Here is a tiny trained network, its code and every weight. The questions are about switching its units off for an input and a target symbol, where a switched-off unit gives its printed mean instead of its output.

import numpy as np


def w(rows, s, z=0):
    codes = np.array(rows[::2]) - 128.0
    scale = np.full(codes.shape[1], s)
    scale[-1] = z or s
    return codes * scale


def norm(h):
    return h / np.sqrt((h * h).mean(-1, keepdims=True) + 1e-5)


def softmax(a):
    e = np.exp(a - a.max(-1, keepdims=True))
    return e / e.sum(-1, keepdims=True)


def log_softmax(a):
    a = a - a.max(-1, keepdims=True)
    return a - np.log(np.exp(a).sum(-1, keepdims=True))


def net(x, mask):
    ids = ['Παγζθλμτψ'.index(c) for c in x.split()]
    T = len(ids)
    res = E[ids] + P[:T]
    u = 0
    for l in range(3):
        r = norm(res)
        for j in range(2):
            rows = slice(2 * j, 2 * j + 2)
            q, k, v = (r @ M[l][rows].T for M in (Q, K, V))
            z = softmax(np.where(np.tri(T) > 0, q @ k.T / 2**0.5, -1e9)) @ v
            o = O[l][rows]
            res = res + np.where(mask[u + j], z, o[:, -1]) @ o[:, :-1]
        u += 2
    return log_softmax(norm(res)[-1] @ U[:, :-1].T + U[:, -1])


Q, K, V, O = {}, {}, {}, {}
E = w([
[132,159,114,232,110,139,182,155,116],'Π',
[88,59,135,155,145,2,153,76,229],'α',
[19,184,160,102,133,185,97,167,145],'γ',
[129,61,182,225,102,84,99,128,126],'ζ',
[144,119,189,87,205,209,152,80,110],'θ',
[189,210,135,164,125,155,243,117,174],'λ',
[157,145,225,138,144,51,102,192,41],'μ',
[210,179,108,135,124,214,140,135,196],'τ',
[119,91,119,70,117,130,46,19,142],'ψ',
],0.021)
P = w([
[143,178,180,170,215,112,71,90,251],'0',
[144,174,186,170,142,136,87,94,157],'1',
[143,149,176,152,123,138,107,105,144],'2',
[140,133,167,137,113,141,127,112,138],'3',
[136,115,156,123,106,139,142,124,134],'4',
[133,102,145,107,101,138,156,132,129],'5',
[126,88,136,94,93,133,172,143,119],'6',
[124,81,120,72,93,129,191,152,111],'7',
],0.017)
Q[0] = w([
[147,147,189,97,69,157,143,101,107],'L0H0',
[122,173,65,153,74,143,55,156,91],'L0H0',
[196,217,75,249,146,123,235,140,157],'L0H1',
[45,111,123,200,101,64,138,158,64],'L0H1',
],0.021)
K[0] = w([
[129,80,126,99,66,162,169,133,128],'L0H0',
[150,145,155,164,153,154,101,89,150],'L0H0',
[192,178,41,248,191,115,148,142,141],'L0H1',
[97,98,158,190,78,5,141,158,100],'L0H1',
],0.023)
V[0] = w([
[103,181,52,94,134,91,131,153,52],'L0H0',
[106,66,104,99,59,155,159,195,115],'L0H0',
[88,170,74,99,74,104,112,112,114],'L0H1',
[84,137,248,110,118,114,108,89,159],'L0H1',
],0.016)
O[0] = w([
[133,2,87,178,136,209,104,115,199,23],'L0H0',
[173,86,160,71,130,130,122,174,94,56],'L0H0',
[129,138,114,103,154,123,147,103,192,98],'L0H1',
[101,29,184,91,180,103,116,160,124,251],'L0H1',
],0.0098,0.018)
Q[1] = w([
[148,183,35,179,162,127,28,117,128],'L1H0',
[219,149,131,251,167,150,173,147,29],'L1H0',
[130,77,178,147,108,122,138,132,33],'L1H1',
[119,129,154,98,87,52,128,187,192],'L1H1',
],0.024)
K[1] = w([
[106,183,181,200,194,105,85,79,147],'L1H0',
[255,140,200,201,82,157,167,201,144],'L1H0',
[71,90,56,102,92,122,169,154,76],'L1H1',
[172,126,124,57,130,164,189,71,130],'L1H1',
],0.026)
V[1] = w([
[140,159,116,103,104,140,15,1,197],'L1H0',
[70,136,161,187,187,147,84,193,194],'L1H0',
[81,126,208,141,199,168,244,67,195],'L1H1',
[148,121,191,96,88,27,121,178,146],'L1H1',
],0.016)
O[1] = w([
[161,109,158,81,64,127,126,250,103,133],'L1H0',
[75,113,157,162,53,165,144,83,124,135],'L1H0',
[170,143,94,173,73,149,140,129,51,209],'L1H1',
[75,135,89,150,143,186,77,163,107,253],'L1H1',
],0.013,0.019)
Q[2] = w([
[60,58,128,88,90,97,118,96,142],'L2H0',
[70,156,103,122,80,172,181,135,251],'L2H0',
[148,187,147,122,116,112,173,141,167],'L2H1',
[133,77,149,156,129,56,104,150,124],'L2H1',
],0.029)
K[2] = w([
[118,53,206,129,231,149,73,108,37],'L2H0',
[172,204,252,219,86,136,30,131,176],'L2H0',
[121,204,142,181,55,104,179,150,173],'L2H1',
[40,76,122,74,79,47,125,103,111],'L2H1',
],0.019)
V[2] = w([
[95,198,148,130,196,215,226,156,103],'L2H0',
[113,115,169,65,143,162,37,97,82],'L2H0',
[224,70,85,153,194,43,78,89,127],'L2H1',
[129,139,87,65,135,121,248,112,160],'L2H1',
],0.018)
O[2] = w([
[159,125,118,100,128,124,148,139,237,150],'L2H0',
[123,148,162,201,32,96,109,190,117,215],'L2H0',
[128,158,156,108,26,146,160,131,113,51],'L2H1',
[39,147,168,250,149,91,67,130,70,6],'L2H1',
],0.012,0.02)
U = w([
[105,150,252,82,117,93,192,100,145,110],'Π',
[44,176,101,8,163,181,87,93,59,3],'α',
[144,105,91,147,30,191,205,118,134,74],'γ',
[37,196,230,96,186,35,95,145,172,72],'ζ',
[196,232,80,218,124,109,166,170,181,172],'θ',
[151,86,102,28,200,53,129,73,155,166],'λ',
[107,47,134,161,163,173,1,111,181,117],'μ',
[160,105,178,73,144,114,99,219,96,190],'τ',
[96,178,156,225,144,108,105,129,65,155],'ψ',
],0.0092,0.0048)

Each question gives the input, a string of symbols that net reads in full, and the target symbol t.
The units are the heads (2 rows each of Q, K, V and O). Each row of codes is followed by its name. A weight is (code - 128) times the scale printed after its matrix; where a second scale follows, it is the last column's (O and U).
mask holds one flag per head, layer by layer. A switched-off head (its flag False) gives its mean, the last column of its rows in O, instead of its output. The means were averaged over made-up inputs and are rounded, as every weight is.
A unit's drop is (log p(t) with every unit on - log p(t) with that unit switched off) / (log p(t) with every unit on - log p(t) with every unit switched off).
The circuit of an input: a set's keep is (log p(t) with only the set's units on - log p(t) with every unit switched off) / (log p(t) with every unit on - log p(t) with every unit switched off). Starting from all 6 units, units are removed one at a time, each time the one whose removal leaves the highest keep (on an exact tie, the one counted first), for as long as the keep stays at least 0.8.
circuit, biggest first: the units of the circuit, biggest drop first
unit that matters most: the unit with the biggest drop
heads that matter: for each layer, one digit per head in row order, 1 if its drop is at least 0.15 and else 0, layers parted by /
input μ λ γ γ ζ ζ, target ζ: circuit, biggest first	L0H0, L1H1, L1H0, L2H0
input ψ ψ μ α Π μ α μ, target α: circuit, biggest first	L1H0, L2H1, L2H0
input ζ γ γ ψ ψ ψ μ, target ψ: circuit, biggest first	L1H0, L2H0
input γ ζ α μ ζ μ, target ζ: circuit, biggest first	L1H1, L1H0, L2H0
input ζ ψ μ μ, target μ: circuit, biggest first	L1H0, L1H1, L0H0
input ψ μ μ α, target γ: heads that matter	11 / 01 / 00
input Π λ α γ, target ψ: circuit, biggest first	L1H0, L2H1
input α ψ α, target τ: circuit, biggest first	L1H0
input θ α ζ, target α: circuit, biggest first	L1H1, L2H0
input ζ θ θ θ, target θ: heads that matter	10 / 10 / 10
input γ γ ψ τ μ ψ τ, target λ: heads that matter	11 / 01 / 10
input λ ψ τ γ α α α γ, target μ: circuit, biggest first	L0H0, L1H0
input ψ ψ μ γ γ, target γ: heads that matter	01 / 11 / 00
input μ Π ζ α γ τ α, target ζ: heads that matter	10 / 01 / 01
input μ μ ψ ζ, target ψ: circuit, biggest first	L1H0, L0H0
input ζ ψ θ ζ θ λ θ, target λ: heads that matter	01 / 10 / 10
input ψ γ ψ ζ ψ α μ, target α: circuit, biggest first	L1H0, L2H1, L1H1, L0H0
input ψ γ θ, target γ: unit that matters most	L0H1
input Π γ μ θ θ μ, target θ: circuit, biggest first	L2H0, L1H0
input μ λ ζ, target λ: circuit, biggest first	L2H0
input ψ ψ τ γ ψ ψ μ τ, target λ: heads that matter	01 / 01 / 00
input μ γ γ μ, target γ: circuit, biggest first	L2H1, L1H0, L0H0
input μ ψ γ γ τ ζ μ, target ζ: heads that matter	10 / 11 / 10
input ψ τ μ γ, target ζ: heads that matter	11 / 01 / 01
input γ μ Π ζ θ, target ζ: heads that matter	11 / 11 / 10
input ψ γ ζ ψ λ θ, target λ: heads that matter	00 / 10 / 10
input μ ζ μ μ ζ, target μ: heads that matter	00 / 11 / 00
